[135 180 130 100 126 93 33] Answer: 130

[135 163 213 219 173 139] Answer: 163

[204 231 129 87 50 77 97] Answer: 129

[109 73 201 90 158 99]
[219 206 161 193 197 233]
[61 92 203 145 170 92] Answer: 92

[86 216 101 224 226 185] Answer: 216

[66 178 136 24]
[137 164 230 110] Answer: 24

[182 106 150 139 28 136]
[132 120 144 134 128 93]
[116 85 144 120 149 107] Answer: 85

[26 114 106 40 120 80] Answer: 114

[79 97 234 225]
[78 98 232 225] Answer: 225
---
[130 127 214  79 177 178 152] Answer: 214, 79

[[120 181 108 139  98]
 [ 90 113 145 223  71]] Answer: 223, 71

[210  96 126  58  76  91] Answer: 210, 58

[150 213 213 198 219] Answer: 219, 150

[[202 138  72 102 137 193]
 [214 107  68 127 175  69]] Answer: 214, 68

[[143 136 108 165]
 [ 87 121 155 152]
 [161 147 138  41]] Answer: 165, 41

[ 30  86 121  98  95 204 130] Answer: 204, 30

[[167 136  87  83 174 213  72]
 [138  85  64 145 143 158 130]] Answer: 213, 64

[211 175 101 135] Answer: 211, 101

[218  70 180 231] Answer: 231, 70
---
[25 136 198 76 22 28] out 28

[63 166 93 125 102]
[119 103 97 27 96] out 93

[181 128 25 215]
[125 195 132 149] out 128

[160 171 223 48 195 83 144]
[215 55 126 227 67 124 166] out 67

[153 211 182 78] out 182

[66 128 122 89 87 113 168]
[183 178 208 155 166 133 62]
[199 174 104 71 139 173 99] out 71
---
[117 123 117 164 28 118]
[143 145 109 70 203 130]
[120 111 162 166 24 148] ==> 123

[151 141 87 22 171]
[129 143 72 128 144]
[68 94 27 109 117] ==> 141

[128 122 105 152 127 146 36]
[129 122 93 135 123 147 38]
[128 122 107 153 127 145 36] ==> 122

[99 187 211 108 164 93]
[125 187 210 138 119 168]
[126 157 202 159 91 206] ==> 187

[143 224 165 77 81 126 150]
[125 148 107 81 101 158 143]
[136 79 110 137 138 132 135] ==> 224

[75 58 153 135 64 177]
[96 39 151 137 59 156]
[203 43 153 135 102 53] ==> 58

[235 165 123 184 159]
[155 197 139 57 126]
[217 47 108 193 119] ==> 165
---
[ 30 199  57  79 164] Answer: 199

[[157 125 218  95  58]
 [195 150 117 108  29]] Answer: 150

[[162 136 117 133 125]
 [158 150  16 141  95]
 [122 181  47 130 114]] Answer: 181

[216 172  19 187  80] Answer: 172

[[214  84 158  86 146]
 [ 92  68 123 186 127]
 [ 68  56  86 189 113]] Answer: 56

[165 158  90  28  99] Answer: 158
---
102,67,46,85,80
128,136,141,158,129
Answer: 46

130,128,142,232
210,197,130,128
Answer: 142

226,115,132,182
135,126,107,233
Answer: 132

238,211,197,186,159
102,146,154,204,112
Answer: 197

124,152,125,103,138,119
139,101,167,96,175,35
Answer: 125

140,137,128,126,219
111,128,152,126,89
Answer: 128
---
Input:
[[208 202  98 182 165]
 [ 84  29 165 207  90]
 [225 200  93 225 180]]
Output: 180

Input:
[[139 125  47  23  95]
 [ 71 208 210  77 138]
 [196 111 107 209 169]]
Output: 125

Input:
[[ 79 168 198  54  19]
 [165 137 178 140 145]
 [ 63 233 240  62 130]]
Output: 140

Input: [160 229 131 132 167 133 232]
Output: 160

Input: [147 184 117 152 208 168 197]
Output: 168

Input: [108 187  79  35 144]
Output: 108

Input: [178 125  27 225 141]
Output: 141

Input:
[[106 157 185 177  81]
 [131  75 221 123 154]
 [155 201 109 129  85]]
Output: 131
---
[[ 45  44  41  47 226]
 [ 36  39  26  47 233]] → 39

[[220 180  59  95  26  91 160]
 [152 166  59 106 123  71 160]] → 166

[[110 140 138 132  94 129 202]
 [107  81 196 151 109  89  49]] → 81

[[227 108  62 106 144  92 161]
 [126 158 156 117 117 127 165]] → 158

[[196 109  83 178 131  92  43]
 [ 70  96 156 120 100  45 110]] → 96

[[209 128 192  62]
 [ 65 148 173 155]] → 148

[[187 137 140 122 105  99 228]
 [158 203  83  96 139 151 174]] → 203
---
Input:
108   69   92  200   90   43
159  166  155   71  183  137
158  159  151   76  182   23
Output: 182

Input:
151  102  111  207   97  113
103  118  144  195  133   75
151  201  122  101   97  149
Output: 97

Input:
 92  118   89  186
198  165  114   70
206  155  157   38
Output: 157

Input:
131   45  100  213  105  107
120  167  167  129   95  179
122  167  167  117   95  179
Output: 95

Input:
152  145   61   80  121
117   29  117  146  165
180   24  154  154  132
Output: 154

Input:
 97  186  213   79   39   95
101   80  115  209  113  132
141   59  130  110  211  190
Output: 211

Input:
164  139   47   92  172  143  138
162  109   54  124  175  174  137
150  198  117  196  131  166  133
Output: 166

Input:
208  140   69  100  165  126
111   63  178  151  124   88
129  164  167  143   78  178
Output: 78

Input:
155   65   64  144  215
129  131  125  142  147
222  144   78   85  106
Output: 85

Input:
124  108  114  152  145  148  145
194  180  108   56  148  120   37
106  138  145  139   85   78  146
Output: 78
---
[[130, 115, 113, 52, 84, 76, 71], [153, 47, 141, 131, 178, 150, 156], [114, 99, 157, 121, 123, 127, 107]] gives 107
[[108, 152, 80, 114, 156, 159, 167], [104, 148, 63, 208, 221, 74, 183], [103, 169, 71, 195, 196, 88, 165]] gives 165
[[88, 203, 113, 137, 186], [65, 234, 104, 81, 201], [165, 106, 119, 202, 142]] gives 142
[[74, 134, 123, 72, 221, 127], [191, 229, 139, 138, 174, 230], [201, 32, 142, 40, 131, 170]] gives 170
[[132, 130, 128, 129, 140, 45], [122, 137, 118, 131, 140, 152], [131, 130, 129, 124, 135, 61]] gives 61
[[213, 118, 133, 119, 38], [129, 131, 135, 142, 128], [129, 135, 132, 198, 147]] gives 147
[[53, 40, 210, 47, 175, 144, 30], [139, 98, 171, 137, 178, 101, 83], [86, 143, 136, 103, 166, 167, 127]] gives 127
[[236, 103, 108, 153], [134, 123, 127, 174], [181, 105, 119, 149]] gives 149
---
 25  109   17  218   50   31  221 => 221, 25

161   21  172  206  188  107
 96  117  225  106   95  211
=> 107, 96

 69   96   47  146
 90  111   80  117
=> 146, 90

166  189   37  104 => 104, 166

107   97   30  122  138  150  120 => 120, 107

 73  169  186   97  125  226 => 226, 73

169   98  203   42  216  193  189 => 189, 169

 52   42   83  110 => 110, 52

131  115  144   61  122  128
123  188  125  168   97  157
133   41  130  154  129  141
=> 128, 133
---
116,102,159,167,180,111,95
90,98,211,98,114,121,97
→ 102

183,177,113,52,82,195
85,99,231,142,201,139
127,116,237,86,139,213
→ 99

78,165,163,152,169,214
93,153,152,104,144,174
128,124,128,111,100,213
→ 153

85,198,78,119,149,186
157,240,79,196,158,180
43,28,134,18,157,56
→ 240

119,166,173,74,75,102
97,55,33,194,180,150
177,83,72,158,159,171
→ 55

114,181,111,87
157,128,62,123
215,156,157,101
→ 128
---
[61 220 42 85]
[74 201 34 66]
[52 240 132 194]: 66

[106 153 152 107 68 93 212]
[173 81 106 141 157 156 111]
[80 179 176 122 199 73 74]: 111

[123 45 62 172]
[141 75 83 154]
[150 65 72 165]: 154

[116 209 128 36 129 86 29]
[152 153 104 76 123 109 75]
[141 159 127 75 143 71 125]: 75

[168 108 185 37 112 128]
[80 139 67 224 123 109]
[207 127 36 117 162 118]: 109

[168 186 106 218 229 190 181]
[164 192 108 217 240 204 194]
[149 168 113 159 133 162 155]: 194

[17 98 171 58]
[158 143 104 120]
[114 111 156 78]: 120
